Below are the code and all the weights of a small trained network. Each question names an input and a class and asks about switching units off, where a switched-off unit gives its printed mean instead of its output.

import numpy as np


def w(rows, s, z=0):
    codes = np.array(rows[::2]) - 128.0
    scale = np.full(codes.shape[1], s)
    scale[-1] = z or s
    return codes * scale


def f(y):
    return np.maximum(y, 0)


def log_softmax(a):
    a = a - a.max(-1, keepdims=True)
    return a - np.log(np.exp(a).sum(-1, keepdims=True))


def net(x, mask):
    res = np.array(x, float).reshape(1, 5) / 4 @ E
    y = f(res @ A[0][:, :-1].T + A[0][:, -1])
    res = res + np.where(mask, y, B[0][:, -1]) @ B[0][:, :-1]
    return log_softmax(res[-1] @ U[:, :-1].T + U[:, -1])


A, B = {}, {}
E = w([
[189,115,198,243,115,71,101],'x0',
[49,103,188,89,160,133,72],'x1',
[199,122,164,140,116,168,161],'x2',
[148,170,68,126,162,178,101],'x3',
[165,245,166,99,73,133,124],'x4',
],0.011)
A[0] = w([
[187,85,110,157,143,140,149,73],'N1',
[97,81,103,190,152,76,81,65],'N2',
[117,139,147,143,145,139,140,49],'N3',
[122,130,133,69,140,180,138,51],'N4',
[152,132,133,113,134,153,144,97],'N5',
[84,26,72,180,163,97,117,101],'N6',
[106,102,141,130,139,121,112,111],'N7',
[121,75,180,153,140,122,110,140],'N8',
[118,172,82,107,122,129,136,48],'N9',
[83,121,105,112,133,138,147,164],'N10',
[106,138,110,104,127,127,122,96],'N11',
[121,137,125,96,137,135,126,124],'N12',
[140,110,180,134,136,145,109,136],'N13',
[75,125,86,63,154,164,123,150],'N14',
[146,251,121,112,129,149,96,154],'N15',
[121,117,138,132,111,115,163,103],'N16',
[159,70,171,109,78,108,207,190],'N17',
[92,149,108,160,102,77,125,137],'N18',
[154,125,163,114,124,145,161,4],'N19',
[160,94,120,134,127,144,163,34],'N20',
[112,125,110,93,139,148,137,60],'N21',
],0.019,0.0031)
B[0] = w([
[173,49,67,80,149,49,203,181],'N1',
[80,29,203,134,74,139,255,207],'N2',
[175,118,145,129,92,145,86,133],'N3',
[185,42,142,142,160,123,114,193],'N4',
[119,143,110,167,130,87,89,152],'N5',
[46,49,143,70,129,236,125,255],'N6',
[133,167,153,107,129,144,131,168],'N7',
[140,250,208,117,141,124,108,205],'N8',
[128,194,166,78,138,129,122,179],'N9',
[165,110,154,106,172,145,69,187],'N10',
[152,121,138,84,168,141,105,163],'N11',
[162,96,117,130,149,170,139,162],'N12',
[145,196,155,121,159,73,114,171],'N13',
[125,38,197,137,184,149,78,247],'N14',
[24,183,42,82,43,176,214,232],'N15',
[106,158,77,153,144,155,151,151],'N16',
[127,151,1,154,94,132,84,211],'N17',
[162,67,83,162,104,132,197,161],'N18',
[132,152,86,99,177,115,92,153],'N19',
[156,98,85,159,99,114,128,159],'N20',
[120,73,167,143,124,113,63,176],'N21',
],0.019,0.018)
U = w([
[165,139,138,168,112,61,155,80],'0',
[96,64,109,90,181,174,88,176],'1',
[161,21,6,131,140,117,125,212],'2',
[197,174,57,146,155,66,69,20],'3',
[112,129,97,154,85,116,147,1],'4',
[134,193,1,95,86,106,106,226],'5',
],0.0086,0.003)

Each question gives the input, the list of numbers given to net, and the class t.
The units are the neurons (one row each of A and B). Each row of codes is followed by its name. A weight is (code - 128) times the scale printed after its matrix; where a second scale follows, it is the last column's (A, B and U).
mask holds one flag per neuron, in row order. A switched-off neuron (its flag False) gives its mean, the last column of its row in B, instead of its output. The means were averaged over made-up inputs and are rounded, as every weight is.
A unit's drop is (log p(t) with every unit on - log p(t) with that unit switched off) / (log p(t) with every unit on - log p(t) with every unit switched off).
The circuit of an input: a set's keep is (log p(t) with only the set's units on - log p(t) with every unit switched off) / (log p(t) with every unit on - log p(t) with every unit switched off). Starting from the 12 units with the biggest drops (on a tie, the unit counted first), units are removed one at a time, each time the one whose removal leaves the highest keep (on an exact tie, the one counted first), for as long as the keep stays at least 0.8.
units of the circuit, in order: the units of the circuit, biggest drop first
k most important neurons: the k neurons with the biggest drops, biggest first
drop when u is switched off: that unit's drop, to one decimal
input [-5,-3,5,3,-6], class 2: units of the circuit, in order : N1
input [6,-4,-2,-7,-2], class 2: 2 most important neurons : N17, N1
input [3,0,7,-4,0], class 3: 2 most important neurons : N15, N6
input [-4,1,2,-7,3], class 2: 3 most important neurons : N8, N15, N6
input [8,5,8,-1,-2], class 0: 2 most important neurons : N2, N15
input [-4,-5,3,-5,0], class 2: 3 most important neurons : N15, N8, N13
input [1,-3,-2,7,-2], class 2: 2 most important neurons : N8, N14
input [-1,-3,-5,-6,1], class 2: 3 most important neurons : N15, N8, N18
input [-5,-5,7,-6,-2], class 2: 2 most important neurons : N15, N8
input [1,-2,0,-8,-2], class 2: 3 most important neurons : N15, N9, N17
input [-4,-6,3,8,3], class 5: drop when N15 is switched off : 0.4
input [2,-7,-8,-4,-3], class 2: drop when N18 is switched off : 0.5
input [8,8,3,-2,5], class 0: drop when N10 is switched off : 0.1
input [1,2,2,-6,2], class 5: most important neuron : N14
